Below are the code and all the weights of a small trained network. Each question names an input and a class and asks about switching units off, where a switched-off unit gives its printed mean instead of its output.

import numpy as np


def w(rows, s, z=0):
    codes = np.array(rows[::2]) - 128.0
    scale = np.full(codes.shape[1], s)
    scale[-1] = z or s
    return codes * scale


def norm(h):
    return h / np.sqrt((h * h).mean(-1, keepdims=True) + 1e-5)


def f(y):
    return np.maximum(y, 0)


def log_softmax(a):
    a = a - a.max(-1, keepdims=True)
    return a - np.log(np.exp(a).sum(-1, keepdims=True))


def net(x, mask):
    res = np.array(x, float).reshape(1, 5) / 4 @ E
    u = 0
    for l in range(3):
        y = f(norm(res) @ A[l][:, :-1].T + A[l][:, -1])
        res = res + np.where(mask[u : u + 11], y, B[l][:, -1]) @ B[l][:, :-1]
        u += 11
    return log_softmax(norm(res)[-1] @ U[:, :-1].T + U[:, -1])


A, B = {}, {}
E = w([
[96,160,111,139,135,139,162,102,115,130],'x0',
[82,199,126,157,207,91,163,246,176,1],'x1',
[130,254,207,6,61,25,156,100,110,113],'x2',
[90,28,80,54,169,71,197,129,85,77],'x3',
[23,121,57,54,38,174,78,251,154,202],'x4',
],0.0047)
A[0] = w([
[52,139,64,75,87,170,69,133,202,127,105],'L0N0',
[138,152,101,66,69,133,135,144,155,124,92],'L0N1',
[102,77,138,118,121,115,228,178,163,61,97],'L0N2',
[94,51,101,75,229,82,129,173,59,94,72],'L0N3',
[157,217,219,241,86,158,108,150,214,255,35],'L0N4',
[121,49,84,87,118,57,209,118,38,148,74],'L0N5',
[232,79,138,166,96,136,149,83,116,48,18],'L0N6',
[182,94,160,77,96,225,97,23,156,181,28],'L0N7',
[124,86,100,159,168,216,101,145,138,107,40],'L0N8',
[149,178,183,201,131,148,77,164,143,139,3],'L0N9',
[205,85,102,193,148,177,165,124,90,105,114],'L0N10',
],0.006,0.0028)
B[0] = w([
[182,88,97,158,123,134,176,146,102,117,238],'L0N0',
[192,111,188,161,121,126,121,147,101,141,186],'L0N1',
[155,129,118,71,148,160,112,64,159,164,206],'L0N2',
[64,154,162,134,118,166,120,86,198,189,229],'L0N3',
[22,72,187,117,89,128,179,66,197,109,254],'L0N4',
[85,85,177,119,100,128,139,79,162,136,230],'L0N5',
[150,124,151,158,134,136,179,120,121,134,195],'L0N6',
[128,139,56,80,171,55,104,95,91,213,234],'L0N7',
[98,146,144,136,135,132,2,127,81,124,214],'L0N8',
[102,142,166,119,131,157,134,98,203,155,177],'L0N9',
[120,137,139,142,113,129,118,130,71,77,229],'L0N10',
],0.008,0.0047)
A[1] = w([
[227,120,124,93,161,203,72,164,43,129,103],'L1N0',
[145,217,212,63,90,110,133,102,82,144,131],'L1N1',
[183,196,188,117,255,236,206,158,172,112,143],'L1N2',
[90,177,116,157,236,108,160,208,214,62,194],'L1N3',
[102,140,89,142,185,129,120,175,123,129,53],'L1N4',
[59,113,72,108,111,170,97,250,65,214,151],'L1N5',
[121,173,200,85,133,185,127,194,161,91,46],'L1N6',
[121,86,38,106,29,172,153,215,152,162,77],'L1N7',
[118,178,114,160,155,133,142,210,230,38,5],'L1N8',
[180,141,99,181,189,161,50,122,154,201,117],'L1N9',
[231,135,168,217,195,112,172,39,86,109,58],'L1N10',
],0.0053,0.0021)
B[1] = w([
[55,105,135,82,66,145,183,120,140,76,157],'L1N0',
[102,84,115,196,91,126,52,196,77,35,244],'L1N1',
[150,143,79,143,121,63,108,151,97,227,210],'L1N2',
[171,96,117,84,65,148,80,10,124,205,220],'L1N3',
[138,101,157,68,102,91,90,185,90,95,143],'L1N4',
[196,192,138,154,169,156,233,170,97,69,252],'L1N5',
[84,153,56,139,146,114,76,142,139,138,174],'L1N6',
[168,219,204,198,157,77,253,194,179,166,227],'L1N7',
[150,170,50,35,116,150,122,121,158,189,178],'L1N8',
[103,189,129,94,94,158,99,151,97,135,201],'L1N9',
[151,175,174,195,72,101,246,254,189,155,242],'L1N10',
],0.006,0.0039)
A[2] = w([
[123,131,187,94,33,99,163,194,130,117,185],'L2N0',
[166,128,134,199,130,66,143,74,80,147,207],'L2N1',
[105,2,172,43,177,138,188,115,179,110,90],'L2N2',
[152,47,10,79,117,82,172,77,50,153,146],'L2N3',
[89,72,106,194,121,216,121,173,100,147,152],'L2N4',
[175,215,4,88,166,129,43,103,192,100,82],'L2N5',
[117,123,76,231,170,167,38,148,68,93,34],'L2N6',
[129,139,123,126,76,54,98,115,65,118,155],'L2N7',
[120,142,154,154,158,71,191,188,159,85,6],'L2N8',
[101,57,165,145,157,164,55,152,150,132,10],'L2N9',
[122,155,135,115,71,78,52,146,71,1,36],'L2N10',
],0.0069,0.0016)
B[2] = w([
[129,135,106,186,182,122,150,97,111,86,253],'L2N0',
[140,137,64,86,130,160,130,233,129,130,227],'L2N1',
[64,182,119,163,77,155,103,104,213,71,212],'L2N2',
[155,183,144,96,153,121,74,144,160,188,201],'L2N3',
[133,123,149,124,146,55,125,88,113,38,222],'L2N4',
[206,81,125,52,122,112,73,98,102,202,167],'L2N5',
[138,95,109,42,131,169,116,132,52,75,176],'L2N6',
[128,85,113,129,166,209,96,134,136,86,195],'L2N7',
[177,78,122,125,112,109,121,148,142,153,185],'L2N8',
[85,142,173,176,135,69,125,131,105,101,170],'L2N9',
[74,37,124,130,206,202,96,111,2,74,172],'L2N10',
],0.0083,0.0058)
U = w([
[19,157,167,170,84,126,114,62,248,114,252],'0',
[199,159,104,196,146,101,238,237,133,122,113],'1',
[181,141,56,59,151,126,31,125,123,242,96],'2',
[96,93,111,153,183,153,58,138,14,4,20],'3',
],0.012,0.0012)

Each question gives the input, the list of numbers given to net, and the class t.
The units are the neurons (one row each of A and B). Each row of codes is followed by its name. A weight is (code - 128) times the scale printed after its matrix; where a second scale follows, it is the last column's (A, B and U).
mask holds one flag per neuron, layer by layer. A switched-off neuron (its flag False) gives its mean, the last column of its row in B, instead of its output. The means were averaged over made-up inputs and are rounded, as every weight is.
A unit's drop is (log p(t) with every unit on - log p(t) with that unit switched off) / (log p(t) with every unit on - log p(t) with every unit switched off).
The circuit of an input: a set's keep is (log p(t) with only the set's units on - log p(t) with every unit switched off) / (log p(t) with every unit on - log p(t) with every unit switched off). Starting from the 12 units with the biggest drops (on a tie, the unit counted first), units are removed one at a time, each time the one whose removal leaves the highest keep (on an exact tie, the one counted first), for as long as the keep stays at least 0.8.
circuit, biggest first: the units of the circuit, biggest drop first
most important unit: the unit with the biggest drop
top k neurons: the k neurons with the biggest drops, biggest first
top k neurons in layer l: the k neurons of layer l with the biggest drops, biggest first
drop of u: that unit's drop, to one decimal
input [5,7,-5,-8,-6], class 0: most important unit : L0N4
input [7,-7,6,-5,-7], class 1: circuit, biggest first : (L1N10 L2N1)
input [4,-3,8,-6,7], class 3: circuit, biggest first : (L1N1 L0N3 L2N10)
input [-5,-3,7,-5,-1], class 3: top 2 neurons : (L1N1 L0N3)
input [5,7,-1,3,-6], class 2: top 2 neurons in layer 1 : (L1N3 L1N2)
input [-1,7,8,-4,-5], class 3: circuit, biggest first : (L1N1 L2N10)
input [4,-1,7,-5,0], class 3: top 3 neurons : (L1N1 L2N10 L0N3)
input [-1,2,-1,7,-7], class 0: top 2 neurons : (L0N3 L0N5)
input [-2,7,-7,2,4], class 2: top 2 neurons : (L2N5 L1N8)
input [-8,-4,4,7,7], class 0: top 2 neurons in layer 1 : (L1N10 L1N2)
input [-1,-7,2,5,-4], class 2: top 4 neurons : (L0N7 L0N4 L2N3 L2N1)
input [-3,6,0,5,-2], class 2: top 2 neurons : (L0N4 L1N2)
input [-1,7,4,6,1], class 2: top 2 neurons : (L0N4 L2N5)
input [1,5,2,-4,-1], class 2: top 3 neurons : (L0N5 L1N8 L2N5)
input [-8,8,-1,-1,6], class 2: top 2 neurons in layer 1 : (L1N8 L1N3)
input [1,3,-1,7,-7], class 0: circuit, biggest first : (L0N3)
input [8,7,3,-6,2], class 2: top 3 neurons : (L1N8 L2N5 L0N5)
input [3,-2,5,5,-7], class 1: top 2 neurons : (L1N10 L0N4)
input [6,4,-8,7,-8], class 1: top 3 neurons : (L1N10 L0N4 L0N6)
input [-6,-7,-2,-3,8], class 1: most important unit : L1N7
input [8,5,7,-5,0], class 3: top 2 neurons : (L1N1 L2N10)
input [5,-7,-7,8,5], class 0: top 2 neurons : (L0N5 L2N2)
input [1,4,-3,-1,-4], class 1: top 2 neurons in layer 0 : (L0N6 L0N10)
input [7,3,4,-1,-7], class 1: drop of L1N10 : 1.2
input [-4,0,-4,0,7], class 1: drop of L1N7 : 0.3
